Below is a small trained network, with its code and all its weights. Each question gives an input and a class and asks what happens when units are switched off, that is, made to give their printed mean instead of their output.

import numpy as np


def w(rows, s, z=0):
    codes = np.array(rows[::2]) - 128.0
    scale = np.full(codes.shape[1], s)
    scale[-1] = z or s
    return codes * scale


def f(y):
    return np.maximum(y, 0)


def log_softmax(a):
    a = a - a.max(-1, keepdims=True)
    return a - np.log(np.exp(a).sum(-1, keepdims=True))


def net(x, mask):
    res = np.array(x, float).reshape(1, 7) / 4 @ E
    y = f(res @ A[0][:, :-1].T + A[0][:, -1])
    res = res + np.where(mask, y, B[0][:, -1]) @ B[0][:, :-1]
    return log_softmax(res[-1] @ U[:, :-1].T + U[:, -1])


A, B = {}, {}
E = w([
[66,47,134,56,181,199],'x0',
[238,40,162,88,198,91],'x1',
[116,124,158,95,161,82],'x2',
[116,219,2,97,119,193],'x3',
[148,84,198,127,122,144],'x4',
[213,122,5,206,89,130],'x5',
[112,126,43,172,107,75],'x6',
],0.0082)
A[0] = w([
[97,213,23,109,203,114,217],'neuron 0',
[28,174,170,197,136,113,186],'neuron 1',
[18,240,179,148,182,126,212],'neuron 2',
[166,143,153,167,113,156,115],'neuron 3',
[163,135,23,224,116,148,196],'neuron 4',
[247,2,85,177,125,140,171],'neuron 5',
[63,87,201,107,222,163,254],'neuron 6',
],0.0082,0.0033)
B[0] = w([
[83,210,178,166,165,237,228],'neuron 0',
[24,73,62,103,39,69,187],'neuron 1',
[7,93,109,105,91,145,206],'neuron 2',
[127,152,161,128,89,74,146],'neuron 3',
[126,184,201,188,79,164,247],'neuron 4',
[169,107,200,191,69,117,238],'neuron 5',
[95,59,147,42,149,141,235],'neuron 6',
],0.011)
U = w([
[73,95,45,90,49,93,1],'0',
[203,125,121,166,75,69,234],'1',
[137,2,148,83,192,149,199],'2',
[127,180,100,157,167,182,143],'3',
],0.012,0.0026)

Each question gives the input, the list of numbers given to net, and the class t.
The units are the neurons (one row each of A and B). Each row of codes is followed by its name. A weight is (code - 128) times the scale printed after its matrix; where a second scale follows, it is the last column's (A, B and U).
mask holds one flag per neuron, in row order. A switched-off neuron (its flag False) gives its mean, the last column of its row in B, instead of its output. The means were averaged over made-up inputs and are rounded, as every weight is.
A unit's drop is (log p(t) with every unit on - log p(t) with that unit switched off) / (log p(t) with every unit on - log p(t) with every unit switched off).
The circuit of an input: a set's keep is (log p(t) with only the set's units on - log p(t) with every unit switched off) / (log p(t) with every unit on - log p(t) with every unit switched off). Starting from all 7 units, units are removed one at a time, each time the one whose removal leaves the highest keep (on an exact tie, the one counted first), for as long as the keep stays at least 0.8.
units of the circuit, in order: the units of the circuit, biggest drop first
unit that matters most: the unit with the biggest drop
top k neurons: the k neurons with the biggest drops, biggest first
drop when u is switched off: that unit's drop, to one decimal
input [-7,4,-8,5,4,-6,-6], class 2: unit that matters most => neuron 4
input [2,3,-8,6,6,3,-8], class 1: units of the circuit, in order => neuron 0; neuron 6; neuron 5
input [-2,-4,-2,-2,4,3,0], class 1: units of the circuit, in order => neuron 2; neuron 0
input [2,2,-1,-2,-6,3,-4], class 1: units of the circuit, in order => neuron 6; neuron 2
input [-8,0,6,3,-3,4,-5], class 3: top 2 neurons => neuron 0; neuron 5
input [3,-2,-4,-2,0,4,-5], class 1: units of the circuit, in order => neuron 0; neuron 2
input [3,4,4,-4,7,6,1], class 1: top 3 neurons => neuron 5; neuron 2; neuron 0
input [-7,-2,8,-8,-1,0,7], class 0: top 2 neurons => neuron 1; neuron 5
input [-2,-2,2,0,8,-5,-1], class 0: top 4 neurons => neuron 1; neuron 2; neuron 0; neuron 5
input [-4,-8,-4,7,-1,-4,-4], class 0: top 2 neurons => neuron 1; neuron 2
input [1,5,-1,5,-2,6,4], class 3: top 2 neurons => neuron 0; neuron 1
input [1,-8,7,-7,8,4,-2], class 0: drop when neuron 1 is switched off => 0.6
input [-6,4,4,8,-3,8,2], class 3: drop when neuron 0 is switched off => 2.4
input [1,-3,-8,-7,-1,3,0], class 1: drop when neuron 2 is switched off => 0.1
input [8,-3,-3,-2,-7,2,6], class 3: drop when neuron 0 is switched off => 0.2
